Below are the code and all the weights of a small trained network. Each question names an input and a target symbol and asks about switching units off, where a switched-off unit gives its printed mean instead of its output.

import numpy as np


def w(rows, s, z=0):
    codes = np.array(rows[::2]) - 128.0
    scale = np.full(codes.shape[1], s)
    scale[-1] = z or s
    return codes * scale


def f(y):
    return y / 2 * (1 + np.tanh(0.7978845608 * (y + 0.044715 * y**3)))


def softmax(a):
    e = np.exp(a - a.max(-1, keepdims=True))
    return e / e.sum(-1, keepdims=True)


def log_softmax(a):
    a = a - a.max(-1, keepdims=True)
    return a - np.log(np.exp(a).sum(-1, keepdims=True))


def net(x, mask):
    ids = ['ΓΠαβεζλξτψ'.index(c) for c in x.split()]
    T = len(ids)
    res = E[ids] + P[:T]
    u = 0
    for l in range(3):
        r = res
        for j in range(2):
            rows = slice(2 * j, 2 * j + 2)
            q, k, v = (r @ M[l][rows].T for M in (Q, K, V))
            z = softmax(np.where(np.tri(T) > 0, q @ k.T / 2**0.5, -1e9)) @ v
            o = O[l][rows]
            res = res + np.where(mask[u + j], z, o[:, -1]) @ o[:, :-1]
        u += 2
        y = f(res @ A[l][:, :-1].T + A[l][:, -1])
        res = res + np.where(mask[u : u + 4], y, B[l][:, -1]) @ B[l][:, :-1]
        u += 4
    return log_softmax(res[-1] @ U[:, :-1].T + U[:, -1])


Q, K, V, O, A, B = {}, {}, {}, {}, {}, {}
E = w([
[133,103,152],'Γ',
[131,168,74],'Π',
[223,2,168],'α',
[107,121,102],'β',
[115,138,163],'ε',
[211,169,138],'ζ',
[122,163,70],'λ',
[151,151,152],'ξ',
[114,185,190],'τ',
[153,124,149],'ψ',
],0.015)
P = w([
[163,170,109],'0',
[196,134,84],'1',
[157,131,77],'2',
[146,134,87],'3',
[127,133,99],'4',
[125,139,113],'5',
[105,136,120],'6',
[103,135,140],'7',
[83,134,146],'8',
[76,143,172],'9',
[49,152,190],'10',
[57,162,238],'11',
[50,178,254],'12',
],0.0082)
Q[0] = w([
[161,56,19],'L0H1',
[108,135,35],'L0H1',
[164,12,152],'L0H2',
[35,72,2],'L0H2',
],0.0066)
K[0] = w([
[63,91,119],'L0H1',
[91,204,64],'L0H1',
[137,185,64],'L0H2',
[254,68,23],'L0H2',
],0.0084)
V[0] = w([
[86,74,188],'L0H1',
[163,19,77],'L0H1',
[254,148,15],'L0H2',
[95,198,130],'L0H2',
],0.0073)
O[0] = w([
[157,134,107,45],'L0H1',
[72,1,195,174],'L0H1',
[83,214,171,252],'L0H2',
[77,27,124,158],'L0H2',
],0.0042,0.003)
A[0] = w([
[131,170,236,254],'L0N1',
[252,2,111,68],'L0N2',
[178,206,163,176],'L0N3',
[132,36,235,133],'L0N4',
],0.0071,0.00079)
B[0] = w([
[112,70,158,251],'L0N1',
[120,234,4,240],'L0N2',
[164,8,90,229],'L0N3',
[7,254,101,251],'L0N4',
],0.0061,0.0033)
Q[1] = w([
[100,126,23],'L1H1',
[27,101,185],'L1H1',
[2,200,109],'L1H2',
[236,100,157],'L1H2',
],0.0096)
K[1] = w([
[176,93,70],'L1H1',
[140,1,218],'L1H1',
[176,222,155],'L1H2',
[120,151,153],'L1H2',
],0.0073)
V[1] = w([
[141,167,166],'L1H1',
[9,147,172],'L1H1',
[146,57,253],'L1H2',
[188,112,90],'L1H2',
],0.0061)
O[1] = w([
[102,193,65,170],'L1H1',
[207,143,43,31],'L1H1',
[138,192,122,5],'L1H2',
[135,169,254,201],'L1H2',
],0.0065,0.0022)
A[1] = w([
[160,78,151,10],'L1N1',
[160,113,101,190],'L1N2',
[182,2,124,56],'L1N3',
[187,118,176,102],'L1N4',
],0.0096,0.0013)
B[1] = w([
[75,39,82,102],'L1N1',
[147,171,64,124],'L1N2',
[1,66,115,107],'L1N3',
[89,86,111,247],'L1N4',
],0.0068,0.0013)
Q[2] = w([
[179,106,121],'L2H1',
[2,165,166],'L2H1',
[54,25,113],'L2H2',
[24,120,168],'L2H2',
],0.0075)
K[2] = w([
[127,70,43],'L2H1',
[111,109,173],'L2H1',
[254,239,55],'L2H2',
[60,195,134],'L2H2',
],0.0055)
V[2] = w([
[98,188,149],'L2H1',
[126,221,129],'L2H1',
[253,32,96],'L2H2',
[246,207,221],'L2H2',
],0.007)
O[2] = w([
[186,119,44,167],'L2H1',
[142,97,58,189],'L2H1',
[180,145,255,78],'L2H2',
[229,133,144,251],'L2H2',
],0.0089,0.0033)
A[2] = w([
[177,1,213,200],'L2N1',
[145,147,77,5],'L2N2',
[135,80,160,25],'L2N3',
[74,85,232,148],'L2N4',
],0.0098,0.0021)
B[2] = w([
[10,111,197,254],'L2N1',
[110,156,170,128],'L2N2',
[101,72,188,115],'L2N3',
[202,71,255,159],'L2N4',
],0.009,0.0037)
U = w([
[254,233,86,253],'Γ',
[132,208,89,173],'Π',
[32,48,82,242],'α',
[33,105,112,107],'β',
[132,117,132,4],'ε',
[97,154,225,83],'ζ',
[165,123,131,29],'λ',
[126,85,115,86],'ξ',
[158,85,104,77],'τ',
[123,91,123,28],'ψ',
],0.0094,0.0036)

Each question gives the input, a string of symbols that net reads in full, and the target symbol t.
The units are the heads (2 rows each of Q, K, V and O) and the neurons (one row each of A and B). Each row of codes is followed by its name. A weight is (code - 128) times the scale printed after its matrix; where a second scale follows, it is the last column's (O, A, B and U).
mask holds one flag per unit, layer by layer, with each layer's heads first. A switched-off unit (its flag False) gives its mean, the last column of its rows in O or B, instead of its output. The means were averaged over made-up inputs and are rounded, as every weight is.
A unit's drop is (log p(t) with every unit on - log p(t) with that unit switched off) / (log p(t) with every unit on - log p(t) with every unit switched off).
The circuit of an input: a set's keep is (log p(t) with only the set's units on - log p(t) with every unit switched off) / (log p(t) with every unit on - log p(t) with every unit switched off). Starting from the 12 units with the biggest drops (on a tie, the unit counted first), units are removed one at a time, each time the one whose removal leaves the highest keep (on an exact tie, the one counted first), for as long as the keep stays at least 0.8.
units of the circuit, in order: the units of the circuit, biggest drop first
k most important neurons of layer l: the k neurons of layer l with the biggest drops, biggest first
heads that matter: for each layer, one digit per head in row order, 1 if its drop is at least 0.15 and else 0, layers parted by /
drop of u: that unit's drop, to one decimal
input τ ζ ζ, target ζ: 2 most important neurons of layer 0 => [L0N4 L0N3]
input Π β ζ ζ ζ ψ ζ τ ζ ψ, target ζ: heads that matter => 00 / 00 / 11
input τ ζ ε, target ζ: units of the circuit, in order => [L0N4 L0N2 L2H2 L2N1]
input Π ζ λ ζ ψ Γ ζ ζ ζ ζ β, target ζ: heads that matter => 00 / 00 / 10
input α τ α β τ ζ τ β ε Γ ζ ζ Π, target Γ: units of the circuit, in order => [L2N1 L0N4 L0H1]
input ζ Γ β ζ τ α Γ τ ζ ζ α, target Π: most important neuron of layer 0 => [L0N2]
input ξ ζ α, target Γ: 2 most important neurons of layer 0 => [L0N2 L0N4]
input β ζ ψ, target ζ: 3 most important neurons of layer 0 => [L0N4 L0N2 L0N3]
input α ε Π λ α ψ ζ α α α ψ τ, target α: heads that matter => 11 / 10 / 01
input ζ ψ λ, target Γ: 2 most important neurons of layer 0 => [L0N4 L0N1]
input ζ τ α ζ Γ, target ζ: 3 most important neurons of layer 0 => [L0N2 L0N4 L0N3]
input α ζ ζ τ, target ζ: 3 most important neurons of layer 0 => [L0N2 L0N4 L0N3]
input λ ζ ξ, target ζ: 2 most important neurons of layer 2 => [L2N1 L2N4]
input α ξ ζ ζ α λ α ζ, target α: most important neuron of layer 1 => [L1N3]
input α ζ τ ψ ζ ζ ζ, target ζ: 2 most important neurons of layer 0 => [L0N4 L0N2]
input ζ ζ ζ ε, target ζ: 3 most important neurons of layer 0 => [L0N4 L0N3 L0N2]
input τ ζ ξ, target ζ: 2 most important neurons of layer 0 => [L0N4 L0N3]
input ζ τ α Π α Γ ξ ζ α α ζ, target α: 3 most important neurons of layer 0 => [L0N2 L0N4 L0N3]
input ε ξ ζ ε ζ λ ζ Π, target Γ: drop of L1H1 => -0.1
input ζ ζ ζ α ξ α ζ α Π α α τ, target α: drop of L0N2 => 0.4
input ζ β τ ε ψ, target Γ: drop of L2N1 => 0.2
